Below is a small trained network, with its code and all its weights. Each question gives an input and a class and asks what happens when units are switched off, that is, made to give their printed mean instead of their output.

import numpy as np


def w(rows, s, z=0):
    codes = np.array(rows[::2]) - 128.0
    scale = np.full(codes.shape[1], s)
    scale[-1] = z or s
    return codes * scale


def f(y):
    return y / 2 * (1 + np.tanh(0.7978845608 * (y + 0.044715 * y**3)))


def log_softmax(a):
    a = a - a.max(-1, keepdims=True)
    return a - np.log(np.exp(a).sum(-1, keepdims=True))


def net(x, mask):
    res = np.array(x, float).reshape(1, 4) / 4 @ E
    y = f(res @ A[0][:, :-1].T + A[0][:, -1])
    res = res + np.where(mask, y, B[0][:, -1]) @ B[0][:, :-1]
    return log_softmax(res[-1] @ U[:, :-1].T + U[:, -1])


A, B = {}, {}
E = w([
[74,61,12,34,78,68,99,110,158],'x0',
[208,179,40,190,146,45,171,125,189],'x1',
[167,141,153,71,183,162,200,227,216],'x2',
[61,92,140,199,242,151,51,132,216],'x3',
],0.011)
A[0] = w([
[184,179,242,229,131,119,118,132,101,81],'N0',
[39,102,18,29,86,106,94,132,167,61],'N1',
[238,106,150,181,84,21,163,108,186,56],'N2',
[170,168,24,192,126,34,183,112,201,29],'N3',
[201,195,68,182,163,91,159,54,171,72],'N4',
[140,141,119,23,146,242,234,183,214,102],'N5',
[97,87,61,73,75,77,27,210,133,34],'N6',
[145,154,178,52,187,166,235,148,209,4],'N7',
[102,89,130,251,114,123,71,143,237,69],'N8',
[119,57,102,116,61,83,108,145,144,33],'N9',
[56,53,254,32,47,235,77,167,88,91],'N10',
[133,157,146,220,104,113,88,29,87,35],'N11',
[52,147,111,213,67,96,100,14,27,59],'N12',
[229,190,120,41,92,65,159,113,84,176],'N13',
[178,189,232,198,143,181,136,145,50,26],'N14',
[60,110,82,213,207,170,41,147,176,118],'N15',
[210,178,136,78,21,123,205,82,38,158],'N16',
],0.0089,0.0018)
B[0] = w([
[121,40,97,107,38,151,168,174,198,204],'N0',
[95,88,135,68,97,210,187,145,163,217],'N1',
[135,115,183,124,152,92,144,77,105,184],'N2',
[146,149,188,115,91,133,114,36,109,213],'N3',
[162,66,224,157,158,174,152,49,150,191],'N4',
[164,110,93,139,175,109,51,138,112,209],'N5',
[118,107,99,95,73,195,154,138,178,190],'N6',
[181,66,58,87,149,127,6,161,74,193],'N7',
[70,170,141,190,146,120,163,174,72,192],'N8',
[145,85,128,116,99,141,156,145,131,167],'N9',
[142,130,192,182,252,128,161,2,138,252],'N10',
[157,115,66,30,100,118,21,120,119,189],'N11',
[209,131,76,139,133,103,18,107,99,224],'N12',
[70,151,124,150,156,95,144,135,120,208],'N13',
[101,35,159,65,44,182,186,164,159,216],'N14',
[92,212,93,209,144,107,212,209,28,218],'N15',
[44,195,112,188,159,71,179,234,64,235],'N16',
],0.0094,0.019)
U = w([
[43,202,134,173,141,73,164,196,86,154],'0',
[139,137,253,148,158,122,134,17,145,219],'1',
[101,84,116,98,32,175,163,161,201,5],'2',
[202,129,40,118,139,98,31,141,115,132],'3',
],0.011,0.0017)

Each question gives the input, the list of numbers given to net, and the class t.
The units are the neurons (one row each of A and B). Each row of codes is followed by its name. A weight is (code - 128) times the scale printed after its matrix; where a second scale follows, it is the last column's (A, B and U).
mask holds one flag per neuron, in row order. A switched-off neuron (its flag False) gives its mean, the last column of its row in B, instead of its output. The means were averaged over made-up inputs and are rounded, as every weight is.
A unit's drop is (log p(t) with every unit on - log p(t) with that unit switched off) / (log p(t) with every unit on - log p(t) with every unit switched off).
most important unit: the unit with the biggest drop
k most important neurons: the k neurons with the biggest drops, biggest first
drop when u is switched off: that unit's drop, to one decimal
input [-7,-4,-4,-5], class 2: most important unit : N14
input [-2,-6,8,-7], class 3: 4 most important neurons : (N7, N5, N15, N8)
input [-1,3,3,2], class 1: 3 most important neurons : (N16, N12, N11)
input [7,-8,8,-8], class 0: 2 most important neurons : (N16, N4)
input [-4,-3,4,1], class 2: 4 most important neurons : (N12, N14, N0, N11)
input [-4,0,3,-3], class 2: 3 most important neurons : (N15, N14, N12)
input [-7,1,-2,7], class 0: 3 most important neurons : (N15, N8, N1)
input [8,0,-7,3], class 2: 2 most important neurons : (N1, N6)
input [-7,-6,-6,-5], class 2: 2 most important neurons : (N14, N0)
input [-5,-7,-3,7], class 0: 4 most important neurons : (N15, N4, N8, N3)
input [3,-5,7,4], class 3: 2 most important neurons : (N7, N5)
input [3,-7,7,4], class 1: drop when N10 is switched off : 6.4
input [-5,3,-3,3], class 2: drop when N0 is switched off : 0.2
input [-1,5,-7,-3], class 3: drop when N10 is switched off : 0.9
input [-5,-5,0,-5], class 0: most important unit : N16
